Below is a small trained network, with its code and all its weights. Each question gives an input and a target symbol and asks what happens when units are switched off, that is, made to give their printed mean instead of their output.

import numpy as np


def w(rows, s, z=0):
    codes = np.array(rows[::2]) - 128.0
    scale = np.full(codes.shape[1], s)
    scale[-1] = z or s
    return codes * scale


def f(y):
    return y / 2 * (1 + np.tanh(0.7978845608 * (y + 0.044715 * y**3)))


def softmax(a):
    e = np.exp(a - a.max(-1, keepdims=True))
    return e / e.sum(-1, keepdims=True)


def log_softmax(a):
    a = a - a.max(-1, keepdims=True)
    return a - np.log(np.exp(a).sum(-1, keepdims=True))


def net(x, mask):
    ids = ['ΓΞΨΩεζθμτ'.index(c) for c in x.split()]
    T = len(ids)
    res = E[ids] + P[:T]
    r = res
    for j in range(3):
        rows = slice(4 * j, 4 * j + 4)
        q, k, v = (r @ M[0][rows].T for M in (Q, K, V))
        z = softmax(np.where(np.tri(T) > 0, q @ k.T / 4**0.5, -1e9)) @ v
        o = O[0][rows]
        res = res + np.where(mask[j], z, o[:, -1]) @ o[:, :-1]
    y = f(res @ A[0][:, :-1].T + A[0][:, -1])
    res = res + np.where(mask[3:7], y, B[0][:, -1]) @ B[0][:, :-1]
    return log_softmax(res[-1] @ U[:, :-1].T + U[:, -1])


Q, K, V, O, A, B = {}, {}, {}, {}, {}, {}
E = w([
[118,103,121],'Γ',
[252,162,92],'Ξ',
[106,128,49],'Ψ',
[106,160,57],'Ω',
[107,140,111],'ε',
[112,123,106],'ζ',
[122,57,175],'θ',
[129,67,138],'μ',
[100,175,79],'τ',
],0.026)
P = w([
[98,33,1],'0',
[104,108,80],'1',
[120,127,83],'2',
[130,139,73],'3',
[139,141,69],'4',
[147,146,58],'5',
[155,150,51],'6',
[161,152,46],'7',
[170,153,31],'8',
[174,160,28],'9',
[179,164,21],'10',
],0.0087)
Q[0] = w([
[130,101,91],'h1',
[163,213,133],'h1',
[76,155,185],'h1',
[148,68,182],'h1',
[171,95,161],'h2',
[124,56,149],'h2',
[198,145,2],'h2',
[13,202,43],'h2',
[34,182,148],'h3',
[144,202,219],'h3',
[178,78,155],'h3',
[169,129,206],'h3',
],0.012)
K[0] = w([
[141,136,126],'h1',
[122,30,134],'h1',
[79,185,100],'h1',
[34,130,151],'h1',
[107,139,117],'h2',
[62,96,148],'h2',
[199,208,87],'h2',
[236,44,160],'h2',
[86,146,154],'h3',
[61,94,151],'h3',
[135,10,197],'h3',
[85,39,157],'h3',
],0.012)
V[0] = w([
[67,137,84],'h1',
[231,126,164],'h1',
[133,107,139],'h1',
[177,166,173],'h1',
[49,35,219],'h2',
[252,59,149],'h2',
[127,129,119],'h2',
[202,101,170],'h2',
[32,93,133],'h3',
[130,52,166],'h3',
[94,202,57],'h3',
[112,190,138],'h3',
],0.013)
O[0] = w([
[178,47,156,154],'h1',
[135,254,53,118],'h1',
[79,134,102,126],'h1',
[80,156,125,82],'h1',
[163,97,107,4],'h2',
[141,59,200,168],'h2',
[156,112,156,138],'h2',
[110,106,194,116],'h2',
[111,187,139,83],'h3',
[153,188,87,81],'h3',
[162,115,144,203],'h3',
[132,116,201,110],'h3',
],0.0078,0.016)
A[0] = w([
[72,87,82,4],'n1',
[104,91,106,79],'n2',
[209,63,11,177],'n3',
[194,35,154,48],'n4',
],0.012,0.004)
B[0] = w([
[71,2,201,142],'n1',
[126,31,83,147],'n2',
[153,221,154,253],'n3',
[179,154,24,214],'n4',
],0.0083,0.021)
U = w([
[53,71,65,41],'Γ',
[119,95,75,198],'Ξ',
[80,169,109,18],'Ψ',
[135,119,203,101],'Ω',
[133,165,129,110],'ε',
[140,213,169,9],'ζ',
[104,1,109,2],'θ',
[184,158,188,190],'μ',
[119,66,174,121],'τ',
],0.017,0.009)

Each question gives the input, a string of symbols that net reads in full, and the target symbol t.
The units are the heads (4 rows each of Q, K, V and O) and the neurons (one row each of A and B). Each row of codes is followed by its name. A weight is (code - 128) times the scale printed after its matrix; where a second scale follows, it is the last column's (O, A, B and U).
mask holds one flag per unit, heads first, then neurons. A switched-off unit (its flag False) gives its mean, the last column of its rows in O or B, instead of its output. The means were averaged over made-up inputs and are rounded, as every weight is.
A unit's drop is (log p(t) with every unit on - log p(t) with that unit switched off) / (log p(t) with every unit on - log p(t) with every unit switched off).
The circuit of an input: a set's keep is (log p(t) with only the set's units on - log p(t) with every unit switched off) / (log p(t) with every unit on - log p(t) with every unit switched off). Starting from all 7 units, units are removed one at a time, each time the one whose removal leaves the highest keep (on an exact tie, the one counted first), for as long as the keep stays at least 0.8.
units of the circuit, in order: the units of the circuit, biggest drop first
unit that matters most: the unit with the biggest drop
top k neurons: the k neurons with the biggest drops, biggest first
which heads matter: for each layer, one digit per head in row order, 1 if its drop is at least 0.15 and else 0, layers parted by /
drop of u: that unit's drop, to one decimal
input μ Ψ ζ Ξ θ τ ζ Ψ Ω, target Ψ: which heads matter : 100
input ε ε μ ζ Ψ Ω ε Ω, target μ: top 2 neurons : (n4 n3)
input μ μ ζ Γ θ μ Ψ Ξ Ξ ζ, target Ω: units of the circuit, in order : (h1 h2 h3 n4)
input Ω μ ζ Ξ Γ Ψ θ ζ Ω ζ ζ, target τ: unit that matters most : h2
input μ Ψ Ω τ, target Ξ: units of the circuit, in order : (n4 h2 h1)
input μ Ψ Ξ θ μ Ψ, target Γ: which heads matter : 111
input μ Ξ μ ε, target Ω: units of the circuit, in order : (h1 h2 n4 n3)
input μ Γ ε Ω θ ε μ μ μ ε μ, target ζ: units of the circuit, in order : (h2 h3 n3)
input Ω θ Γ Ξ θ ε, target τ: which heads matter : 111
input μ θ Ω μ τ Ψ τ μ Ω θ μ, target ζ: units of the circuit, in order : (h2 n3 n4)
input μ μ τ μ θ μ Γ ζ Ψ τ, target μ: top 2 neurons : (n2 n1)
input Ψ ζ τ μ ε, target Ξ: top 2 neurons : (n4 n3)
input Ψ θ ε, target Ξ: units of the circuit, in order : (n4 h2)
input μ μ μ Γ ζ μ μ Ψ ε Ψ, target μ: units of the circuit, in order : (n3 n4)
input Ξ ε Γ Ξ Ξ Ω ζ Ω Γ τ, target ζ: units of the circuit, in order : (h1)
input μ μ θ, target Ξ: which heads matter : 010
input μ Ω Ω Ξ θ Ω μ Γ, target θ: which heads matter : 011
input μ μ Ξ θ Ξ μ τ, target Ψ: which heads matter : 101
input ζ Ψ τ Γ μ Ξ ε Γ ε, target Ω: top 2 neurons : (n4 n3)
input ζ Ω μ θ Γ Γ μ ζ τ ζ Ω, target μ: unit that matters most : h3
input Γ θ μ Ω Ξ τ, target ζ: drop of n4 : 0.2
input ζ Ω τ θ ζ Ξ μ, target Ξ: drop of h1 : 0.1
input Ψ ζ ζ μ Γ μ Ω Ξ Ω, target Ψ: drop of h2 : 0.0
